Each row is followed by its class.
-17; 42; -38; -45; -16; -36; -3; -10; 9; -11; -13; -2; -24; -2; 32; -18; -28; -5; 1; -9; -9; 12; 17; -8; 1; 19; 15; 16; -8; -11; 4; -4 => <135>
-25; 11; -17; -15; 10; 10; -8; -24; -4; -29; 37; 5; 11; 10; 39; 1; 7; 4; 5; 33; -34; -3; -1; -2; -12; -1; 25; 8; 13; 5; -17; -19 => <120>
-10; -2; 11; 0; -4; -53; 21; 23; -4; 18; -1; 33; -20; 39; 19; -31; 6; -39; -17; -28; -6; -4; 1; -36; -20; 9; 2; -4; -17; -14; 0; -11 => <135>
1; -22; -4; 11; -18; 11; -20; -14; 10; 7; 8; 13; 13; 7; -9; -22; -5; -10; -4; -15; 3; 31; 15; -23; 6; 45; 38; 6; -3; -3; -19; -8 => <155>
-9; -1; 16; 18; -20; -2; -18; -35; 15; -13; 5; 23; -4; 20; -6; -7; 12; -15; -6; -9; -21; -15; 29; -25; -7; 29; 14; 19; 1; 3; -17; -19 => <99>
1; 19; 7; 18; -18; -7; 0; -17; 26; -7; 7; 28; -8; -6; 3; 0; -7; -13; -8; -15; -15; -27; 28; -27; -17; 32; 5; 17; -12; 0; 14; -3 => <133>
-1; -2; 6; 3; 3; 14; 13; -1; -7; 1; -20; 9; 0; -19; -2; -14; 6; 4; -6; -5; -7; 3; 4; -7; -10; -15; -2; 1; -15; -3; -3; -5 => <137>
10; 12; 17; 15; -18; -8; -4; -23; 22; -11; -8; 24; -20; 3; -6; -7; -17; 3; -16; 2; 1; -49; 24; -15; -15; 5; 2; 32; -22; -3; -6; 4 => <136>
7; 9; -15; 20; -11; 14; -7; 19; 22; 12; 8; 36; 5; -3; -17; -49; -5; -7; -7; -41; -24; 30; 34; 0; 18; 30; 5; 3; -13; 19; 18; 9 => <138>
-19; 14; -12; -37; -11; -13; -15; -38; -5; -21; -5; -29; -5; 6; 35; 11; -28; 27; 4; 1; 21; 16; 4; 7; 3; 16; 14; 22; 9; 12; -1; -18 => <99>
-14; 38; -22; -29; -12; -3; -13; 17; 12; -28; 1; 34; 6; -21; 43; -23; -21; -20; 24; -5; 9; 54; 5; -28; 18; 45; 7; -14; -28; -5; 13; -16 => <137>
-9; 17; 26; 1; -26; -26; -17; -35; 44; -30; -9; 29; -12; 1; -1; -12; 17; -35; 8; -24; -10; -7; 24; -35; -11; 33; -8; 21; -27; -11; 10; -32 => <138>
-11; -21; -30; 12; -7; -57; -20; -53; -9; 27; 27; -31; 2; 39; -9; 44; 66; -24; -12; -29; -42; -27; 35; -15; -37; -8; 7; 49; 28; 34; -37; -28 => <133>
-13; -42; 21; 19; -16; 28; -16; 38; 26; 29; 32; 39; 14; 5; -1; -28; -10; -61; -10; -31; -30; 4; 7; -28; -29; 44; 42; 12; -33; 2; 3; 11 => <136>
-31; 38; -17; -41; -3; 23; -4; 24; -5; -34; 26; -30; 0; -33; 31; -1; -37; 19; 26; 19; 8; 10; 1; -2; -12; 28; 25; -8; -13; -18; 22; 20 => <135>
-18; -5; -10; -26; 0; 6; -2; -16; 11; -8; -3; -15; 7; 7; 10; -1; 11; -8; 19; -25; -7; 31; 19; -23; -4; 30; 5; -5; -5; -10; 6; -23 => <120>
8; 4; -8; 13; -13; -2; -2; -30; 26; -7; -5; 26; -6; 22; -1; -4; 22; -16; -6; -9; -20; -28; 33; -43; -4; 30; 5; 4; 4; -10; 4; 6 => <120>
-22; -8; 19; -4; -4; 3; 6; -10; 21; -9; 22; -1; 1; 6; 7; 15; 5; -22; 15; -7; -2; 11; -1; -24; -11; 36; -4; 13; -1; -4; 8; -13 => <137>
-18; 20; -20; -8; 8; -14; 26; -22; 0; 24; 16; -13; -49; 60; 28; 32; -8; -22; -31; 3; -35; -40; 2; 1; -40; -11; -30; 11; 6; 31; 11; 4 => <135>
14; 10; -46; 24; -6; 17; 2; -6; -32; 46; 12; 67; 21; -34; 15; -18; 2; 2; -21; -30; -49; -4; 0; -11; -20; 26; 20; 23; 0; -3; 8; 16 => <136>
-17; 16; 20; -7; -15; -8; -12; -19; 32; -23; 7; -12; -11; -13; -3; 10; 0; -20; 15; -9; 7; 6; 12; -21; -4; 30; -16; 8; -3; 1; 5; -10 => <137>
-15; -43; 21; -24; 5; 32; -5; 20; -3; -3; 22; -35; 11; 21; 13; 12; -13; 25; 31; -3; 11; -11; -12; -6; -14; 31; 32; -2; -23; -36; 6; -16 => <155>
-9; -15; 34; 12; -19; -21; -11; -26; 24; -15; 12; 9; -6; 26; -8; -2; 14; -17; 0; -25; -5; -27; 14; -31; -18; 22; 15; 15; -13; -15; -5; -17 => <135>
-2; 27; 12; 3; 7; -9; 32; -21; -16; -17; -11; 1; -9; -23; 4; -10; 5; 4; -8; 25; -26; -40; 12; 14; -27; -26; -7; -5; -12; -1; 6; -17 => <20>
-23; 4; 7; -10; 14; -9; 22; 40; 1; 26; -6; -21; -14; 33; -19; -32; 4; -16; -11; -64; -26; 41; 19; 14; -10; -14; -9; -35; -25; 12; 7; -20 => <135>
9; -26; 9; -6; 8; 51; 16; 42; -56; 13; -2; -21; 25; -39; 17; -20; -78; 39; -9; 31; 16; 15; -28; 55; 9; -8; 46; -20; -24; -1; -2; 16 => <137>
12; 11; 18; 2; -8; 4; 10; -7; 7; -11; -27; -15; -11; -17; -21; -13; -13; 5; -3; 3; 14; 7; 15; 20; 0; 5; -26; -3; -8; 8; 15; 0 => <20>
13; -30; 22; 18; -13; -14; 1; 11; 10; 29; 8; 29; 8; 26; 3; -24; -10; -34; -19; -26; 1; -7; -2; -18; -13; 25; 32; 5; -21; 0; 6; -2 => <136>
8; -17; 20; 7; -3; 21; 2; 12; 15; 14; 30; 11; 5; -14; -1; -3; -34; -6; 2; 14; 10; -16; 3; -14; -6; 23; 31; 12; -14; 2; 21; 5 => <133>
34; -25; 43; 18; 6; 7; 0; -3; 5; -10; 10; 18; 3; 16; -10; -19; -21; 6; 17; 38; 50; -9; -8; -33; 35; -2; 11; -24; -24; 1; -3; -25 => <137>
-11; 1; 8; -13; 8; 1; 9; 6; -14; -6; -3; -11; 3; 16; 12; -3; 5; 2; 9; -14; -9; 4; -1; 9; -8; 6; -13; -18; -11; -1; 9; -28 => <136>
-16; 21; 3; -9; -1; -15; -6; -4; 6; -10; -2; -5; -12; 3; 8; -4; 14; 3; 8; -29; -3; -2; 11; 4; 8; -18; -11; -13; -5; 7; 1; -17 => <137>
17; -3; 40; 40; -42; -44; -19; -40; 31; -18; 20; 35; -13; 12; 4; -3; -3; -38; -4; 3; 29; -62; 40; -26; -18; 45; 8; 22; -22; 13; -2; -13 => <155>
0; 13; -3; -6; -7; -24; -8; -3; -11; -20; 17; -24; -25; 8; 11; 11; -21; 17; 13; 15; -4; -81; 12; 0; 3; -4; -1; -11; 0; -7; 3; 10 => <135>
-32; 33; 16; 0; 9; -17; -4; -15; 36; -43; 30; -18; -10; -5; -15; 10; 20; 25; 25; -35; -20; 1; 34; -12; -12; -6; -34; 22; -21; 10; -12; -34 => <137>
-17; 11; 13; -6; -7; -7; -2; -23; 24; -8; 8; 4; -13; 5; 4; 3; 4; -14; -2; -11; -4; -10; 18; -23; -18; 11; 5; 12; -3; -9; -1; -6 => <120>
-16; 12; 30; 1; -17; -46; -3; -23; 33; -14; -25; 7; -16; 6; -13; -19; 23; -18; 1; -71; 0; -2; 23; -21; -4; 1; -19; 3; -23; -9; 10; -34 => <138>
-31; 14; -8; -28; 8; 2; 4; 13; -4; -1; 21; -9; -10; 13; 31; 7; -8; 14; 11; -15; -4; -5; -2; 4; -9; 3; 12; -12; -12; -8; 8; -16 => <155>
-17; -4; -6; 15; -24; 8; -12; -35; 4; 2; 5; 14; 10; 16; 2; -22; 12; -22; -2; -35; -35; 17; 33; -34; -15; 55; 30; 12; 4; -7; -14; -19 => <99>
-6; 9; 19; 11; -7; 6; 7; -16; 15; -22; 3; 0; -13; 9; -11; -20; 3; -5; 0; 4; -5; -21; 22; -17; -12; 5; 2; -2; -9; -7; 2; -5 => <135>
10; 43; 19; 14; -27; -53; 17; -20; 34; 24; -23; 57; -45; -4; 11; -57; -20; -84; -52; 9; 55; 23; 3; -49; -12; -11; 2; -3; -3; 25; 12; 20 => <135>
-2; -8; 26; -15; -1; -32; -2; 33; 4; 24; 30; 16; -10; 0; 34; 14; -40; -16; 3; -3; 36; -27; -28; -3; -2; 13; 5; 3; -10; 11; 34; 10 => <99>
-22; 1; -13; -32; -8; 11; -63; -26; 15; -64; 10; -22; 27; 15; 22; 45; 4; 39; 21; -2; 19; 76; -26; -11; 32; 48; 1; 15; 14; 6; -27; -22 => <137>
1; 6; -9; -6; -3; -18; -16; 15; -16; 18; 8; 25; 16; -16; 20; -27; -14; 1; -2; -27; 21; 47; -18; -6; 20; 16; 16; -12; 10; 12; 8; -3 => <99>
7; -39; 19; 5; 7; 9; 4; -18; 3; 8; 3; -11; 5; 18; -11; 7; 13; -8; 1; 10; 2; -20; 3; -17; -12; -5; 11; 7; -1; -7; -9; -10 => <120>
2; 10; -9; 10; -15; 4; -10; -16; 35; -4; 6; 19; 0; -18; -11; -6; -3; -21; -6; 6; -5; -6; 22; -42; -5; 19; 29; 23; 0; -3; -4; 11 => <133>
12; 8; -7; 46; -22; -58; -9; -92; 10; -14; -5; -21; -22; 46; -22; 18; 33; -13; -11; -11; -20; -68; 53; -26; -18; 2; -24; 30; 22; 26; -40; -23 => <99>
-8; 20; 1; -6; -13; -40; -8; -28; 20; -3; -7; 18; -12; 4; 16; 0; -8; 1; -3; -43; 0; -6; 4; -27; -2; 20; -4; 15; -2; -4; 7; -15 => <99>
-21; 20; 1; -31; 6; -11; 12; 5; 9; -16; 5; -28; -13; 7; 16; 2; -8; -2; 12; 4; 3; -7; 17; -6; -11; 2; 3; -9; -8; -10; 7; -6 => <120>
-18; 2; -16; -4; -19; -27; -35; -43; 31; -26; -40; -12; -30; 54; -8; 36; 66; -49; -9; -12; -64; -60; 15; -78; -33; 17; 4; -7; -1; -44; -51; -14 => <155>
2; -26; 18; 6; 22; 55; 40; 21; -33; 8; 13; -26; -2; 11; 9; -1; -13; -16; 7; 59; -51; -55; -9; 33; -13; -1; -3; -41; 1; 4; 18; -6 => <137>
2; -12; -34; -10; 0; -19; -42; 21; 6; 60; -7; 45; -8; 12; -2; -53; -14; 31; -30; -114; 8; 102; -27; -43; 42; 12; -14; 4; 16; 19; -9; 0 => <136>
1; 6; 1; 12; -15; -12; -18; -4; 16; 0; 4; 24; 7; 5; -9; -22; 10; -16; -6; -28; -7; 10; 13; -37; -6; 28; 21; 7; -10; -12; -12; -1 => <136>
-8; 3; 0; -12; 1; -5; 1; -6; 5; -12; 6; -2; -5; 21; 10; -6; 13; -4; 9; 0; -12; 8; 7; -1; -5; 7; -6; 1; -7; 2; 5; -23 => <20>
-3; 5; -3; 13; -9; -18; -5; -24; 18; 4; 11; 3; -9; 24; -13; 17; 21; -15; -15; -8; -15; -9; 6; -28; -18; 20; -5; 32; 9; 1; -4; 8 => <138>
-7; 22; 6; -4; -18; -8; -10; -7; 14; 1; 1; 19; -12; 6; 3; -17; -11; -19; -11; -12; 2; 8; 18; -33; -8; 30; 14; 4; -14; -4; -1; -3 => <136>
-16; 17; -11; -15; 0; -10; 5; 8; -3; -22; -5; -5; 0; 4; 13; -12; -8; 10; 12; -19; -12; 0; 14; 5; 2; 9; -4; -7; -15; -6; -2; -18 => <136>
-12; 12; -1; -16; -5; -14; -6; -11; 7; -16; -14; -5; -5; -7; 1; -4; -2; -9; 8; 1; 4; 13; 12; -17; 8; 15; -4; -1; 4; 5; -4; -14 => <99>
-4; -24; 28; 11; -2; 14; -23; -22; 24; -16; 21; 8; 18; 16; -8; -31; 5; -4; 15; -27; 6; 36; 9; -46; 4; 23; 27; -12; -16; -12; -18; -36 => <120>
-13; -8; 5; -14; -13; -4; -22; -22; 23; -36; -35; -9; -8; 31; 0; 7; 28; -13; 11; -32; 16; 31; -9; -39; 8; 26; -27; -15; 5; -17; -1; -16 => <135>
-10; 8; -9; 11; -19; -23; -6; -23; 26; -5; -18; 12; 6; 24; 1; 10; 11; -10; -17; -64; -24; 6; 29; -10; -8; 34; 4; 11; -8; 13; 5; -7 => <99>
-13; -6; 2; -12; -23; 3; -8; -25; -10; -6; -19; -7; -12; 11; 5; -27; -9; -6; -3; -20; 17; 20; 24; -29; 10; 27; 19; -17; 0; -3; 0; -12 => <135>
-38; 7; -26; 12; -19; 15; 11; -38; 29; -27; 9; -9; 20; 26; 3; 12; 48; -37; 18; -44; -39; 17; 56; 1; -9; 41; 12; 3; 4; 12; 4; -18 => <137>
-10; 10; -9; -58; 12; 3; -30; 17; -11; -26; 21; -40; -20; 33; 48; 18; -38; 25; 18; 61; 54; 20; -44; 14; 35; -23; 6; -25; 9; 16; 0; -4 => <20>
-10; 18; 3; -3; -9; -31; -5; -16; 13; -14; -2; 11; -6; -6; 7; 2; 0; 1; 4; -20; -6; -24; 16; -10; -3; 9; -4; 14; -2; 2; 3; -12 => <99>
-2; 60; 38; 17; -24; -3; 69; -15; 50; -33; 18; -17; -25; 6; 31; 11; -45; -24; 13; -21; -15; -89; 75; -32; -61; 90; -20; -26; -70; 1; 94; 4 => <137>
